Here is a tiny trained network, its code and every weight. The questions are about switching its units off for an input and a class, where a switched-off unit gives its printed mean instead of its output.

import numpy as np


def w(rows, s, z=0):
    codes = np.array(rows[::2]) - 128.0
    scale = np.full(codes.shape[1], s)
    scale[-1] = z or s
    return codes * scale


def norm(h):
    return h / np.sqrt((h * h).mean(-1, keepdims=True) + 1e-5)


def f(y):
    return np.maximum(y, 0)


def log_softmax(a):
    a = a - a.max(-1, keepdims=True)
    return a - np.log(np.exp(a).sum(-1, keepdims=True))


def net(x, mask):
    res = np.array(x, float).reshape(1, 5) / 4 @ E
    u = 0
    for l in range(3):
        y = f(norm(res) @ A[l][:, :-1].T + A[l][:, -1])
        res = res + np.where(mask[u : u + 13], y, B[l][:, -1]) @ B[l][:, :-1]
        u += 13
    return log_softmax(norm(res)[-1] @ U[:, :-1].T + U[:, -1])


A, B = {}, {}
E = w([
[65,69,96,96,56,155,51,227,173,137],'x0',
[189,142,111,253,140,181,128,184,186,86],'x1',
[100,201,56,62,196,149,89,109,148,36],'x2',
[179,123,72,131,127,74,108,183,69,153],'x3',
[148,214,137,98,125,89,151,160,227,196],'x4',
],0.005)
A[0] = w([
[64,104,115,124,115,224,172,93,189,153,50],'L0N1',
[98,133,180,2,108,181,127,132,89,175,2],'L0N2',
[139,130,189,133,117,242,193,56,206,92,90],'L0N3',
[131,153,56,90,186,139,133,135,144,84,42],'L0N4',
[207,149,21,152,123,29,107,174,49,162,70],'L0N5',
[169,90,175,131,85,131,195,112,147,156,75],'L0N6',
[25,133,192,127,34,168,160,10,212,103,30],'L0N7',
[127,189,164,98,88,75,103,181,215,187,89],'L0N8',
[77,70,142,151,94,188,65,125,43,75,130],'L0N9',
[99,28,199,145,132,169,183,150,142,235,1],'L0N10',
[51,67,107,141,86,173,26,173,192,156,63],'L0N11',
[85,185,102,130,153,91,68,157,91,85,95],'L0N12',
[129,64,181,166,71,112,148,158,99,177,28],'L0N13',
],0.0052,0.0039)
B[0] = w([
[172,160,180,136,182,60,14,183,91,128,171],'L0N1',
[50,151,66,163,146,91,166,175,81,143,175],'L0N2',
[219,113,128,105,155,74,55,220,113,107,231],'L0N3',
[107,149,144,142,56,139,65,47,202,58,183],'L0N4',
[207,83,222,93,148,63,39,204,147,96,210],'L0N5',
[127,180,95,144,83,112,98,60,162,93,187],'L0N6',
[184,90,151,74,195,31,44,159,105,112,215],'L0N7',
[146,26,118,112,186,243,132,77,152,199,221],'L0N8',
[163,101,130,98,188,206,156,115,215,255,252],'L0N9',
[75,103,116,225,92,76,124,53,207,105,198],'L0N10',
[109,194,205,69,52,169,166,207,64,76,234],'L0N11',
[133,73,98,132,40,98,94,87,193,112,185],'L0N12',
[94,102,123,139,82,99,108,83,203,104,194],'L0N13',
],0.005,0.004)
A[1] = w([
[162,156,117,152,156,81,144,131,88,123,48],'L1N1',
[195,220,105,138,175,100,208,31,90,121,64],'L1N2',
[124,186,97,95,152,88,145,151,197,192,50],'L1N3',
[141,138,96,109,175,141,116,159,179,151,160],'L1N4',
[118,170,254,138,150,121,132,100,98,103,21],'L1N5',
[141,178,142,166,72,169,125,179,130,91,98],'L1N6',
[125,160,130,182,20,126,138,71,107,161,50],'L1N7',
[122,97,128,112,111,90,101,145,115,123,2],'L1N8',
[100,141,188,119,129,111,150,127,120,101,65],'L1N9',
[108,64,102,146,175,196,164,108,113,135,41],'L1N10',
[116,12,131,142,122,143,98,112,33,46,83],'L1N11',
[166,111,137,184,162,94,205,65,107,84,54],'L1N12',
[78,136,81,86,67,94,142,80,67,204,20],'L1N13',
],0.0065,0.0023)
B[1] = w([
[103,82,135,53,101,172,159,195,117,88,170],'L1N1',
[104,123,184,58,2,188,133,169,119,100,253],'L1N2',
[161,73,129,119,143,172,106,65,93,207,206],'L1N3',
[158,88,115,149,117,121,163,89,83,156,255],'L1N4',
[123,137,181,91,111,130,136,190,119,58,186],'L1N5',
[118,128,127,136,189,103,209,91,57,126,206],'L1N6',
[135,138,184,146,60,65,160,72,169,118,181],'L1N7',
[164,160,152,116,141,96,152,178,115,95,164],'L1N8',
[116,157,99,153,155,133,89,175,92,120,144],'L1N9',
[143,198,151,121,147,174,177,69,158,199,167],'L1N10',
[192,141,140,69,150,124,150,89,176,222,249],'L1N11',
[93,178,175,119,79,154,116,165,101,179,230],'L1N12',
[109,187,117,185,219,114,215,116,76,112,201],'L1N13',
],0.0057,0.0031)
A[2] = w([
[140,191,103,69,144,199,77,75,118,76,185],'L2N1',
[150,127,111,177,114,147,132,167,70,178,84],'L2N2',
[117,83,143,154,94,52,168,128,96,153,154],'L2N3',
[12,107,74,117,85,171,145,228,140,146,4],'L2N4',
[187,187,83,250,140,181,165,144,128,72,36],'L2N5',
[84,159,219,144,176,170,111,90,147,114,93],'L2N6',
[133,125,154,219,165,155,114,174,181,172,115],'L2N7',
[89,163,178,88,168,47,186,78,46,161,162],'L2N8',
[54,187,164,91,169,66,144,93,115,117,147],'L2N9',
[100,163,2,71,137,161,97,83,143,58,138],'L2N10',
[150,140,111,134,118,206,127,140,134,189,144],'L2N11',
[161,143,175,229,129,144,177,174,133,108,69],'L2N12',
[142,104,115,122,155,37,75,162,81,128,2],'L2N13',
],0.0064,0.002)
B[2] = w([
[107,110,178,214,61,55,117,125,127,214,253],'L2N1',
[91,170,148,95,180,118,129,92,204,98,156],'L2N2',
[90,191,95,145,143,76,65,70,175,42,200],'L2N3',
[178,237,247,105,72,139,214,150,39,95,180],'L2N4',
[3,106,47,135,205,130,143,198,58,131,184],'L2N5',
[238,53,111,77,148,80,101,198,182,160,188],'L2N6',
[129,141,72,105,154,121,143,82,87,102,203],'L2N7',
[90,148,38,197,156,216,105,182,150,88,229],'L2N8',
[120,67,43,195,182,138,128,209,119,65,189],'L2N9',
[146,120,172,249,80,49,173,39,191,106,219],'L2N10',
[101,185,126,84,148,159,158,47,72,145,200],'L2N11',
[32,123,40,103,137,113,88,125,97,78,198],'L2N12',
[201,102,120,112,156,176,93,148,166,53,171],'L2N13',
],0.0053,0.0048)
U = w([
[89,117,166,220,46,37,119,52,189,103,254],'0',
[113,176,235,73,43,180,173,198,63,93,136],'1',
[200,73,143,91,188,80,35,195,137,108,14],'2',
[10,130,28,154,197,157,174,154,82,103,203],'3',
[153,118,144,100,149,198,173,35,139,254,36],'4',
],0.012,0.00077)

Each question gives the input, the list of numbers given to net, and the class t.
The units are the neurons (one row each of A and B). Each row of codes is followed by its name. A weight is (code - 128) times the scale printed after its matrix; where a second scale follows, it is the last column's (A, B and U).
mask holds one flag per neuron, layer by layer. A switched-off neuron (its flag False) gives its mean, the last column of its row in B, instead of its output. The means were averaged over made-up inputs and are rounded, as every weight is.
A unit's drop is (log p(t) with every unit on - log p(t) with that unit switched off) / (log p(t) with every unit on - log p(t) with every unit switched off).
The circuit of an input: a set's keep is (log p(t) with only the set's units on - log p(t) with every unit switched off) / (log p(t) with every unit on - log p(t) with every unit switched off). Starting from the 12 units with the biggest drops (on a tie, the unit counted first), units are removed one at a time, each time the one whose removal leaves the highest keep (on an exact tie, the one counted first), for as long as the keep stays at least 0.8.
units of the circuit, in order: the units of the circuit, biggest drop first
unit that matters most: the unit with the biggest drop
top k neurons: the k neurons with the biggest drops, biggest first
drop of u: that unit's drop, to one decimal
input [-4,-2,5,-4,-3], class 0: units of the circuit, in order : L2N1
input [0,-6,-4,0,-6], class 3: units of the circuit, in order : L1N13, L2N8
input [8,-5,5,-4,-1], class 1: top 2 neurons : L0N11, L2N4
input [6,1,5,-3,5], class 1: top 3 neurons : L0N11, L2N4, L0N9
input [-8,4,7,-5,-1], class 1: top 3 neurons : L1N2, L1N12, L1N5
input [3,5,6,0,-8], class 4: units of the circuit, in order : L0N9, L1N10, L1N11
input [4,-5,5,-3,-1], class 0: top 2 neurons : L2N10, L2N1
input [5,-3,4,-2,7], class 4: top 2 neurons : L0N8, L1N3
input [-8,-7,8,4,0], class 0: units of the circuit, in order : L2N10, L2N1
input [6,-8,-2,-6,8], class 3: units of the circuit, in order : L0N2, L1N13, L2N9
input [6,6,-4,-4,0], class 1: top 3 neurons : L0N11, L2N4, L1N13
input [7,-8,8,6,5], class 0: top 2 neurons : L2N10, L0N12
input [6,5,2,-2,-5], class 1: top 2 neurons : L0N11, L2N4
input [-6,-7,-8,4,-4], class 0: units of the circuit, in order : L2N3
input [-3,-8,-1,6,-2], class 3: top 3 neurons : L2N8, L1N13, L0N3
input [8,-3,-5,3,6], class 1: top 3 neurons : L0N11, L2N4, L0N9
input [-5,6,-5,-7,7], class 2: top 2 neurons : L0N3, L0N9
input [-7,8,-6,-8,8], class 2: top 4 neurons : L0N3, L0N9, L2N6, L1N5
input [-3,4,2,-3,-2], class 3: top 4 neurons : L0N3, L2N5, L0N7, L0N5
input [-2,4,5,2,-4], class 0: unit that matters most : L0N4
input [5,6,-4,4,3], class 3: top 3 neurons : L1N6, L1N2, L2N12
input [-7,-8,2,4,-3], class 3: top 4 neurons : L2N8, L1N13, L2N9, L0N11
input [-2,-7,-4,7,5], class 2: drop of L1N5 : 0.0
input [-4,-4,-1,-8,-8], class 2: drop of L2N6 : 0.1
input [-7,5,-6,8,-3], class 2: drop of L0N3 : -0.1
input [5,-8,2,-1,-2], class 3: drop of L1N13 : 0.8
input [6,-1,0,-7,8], class 4: units of the circuit, in order : L0N8
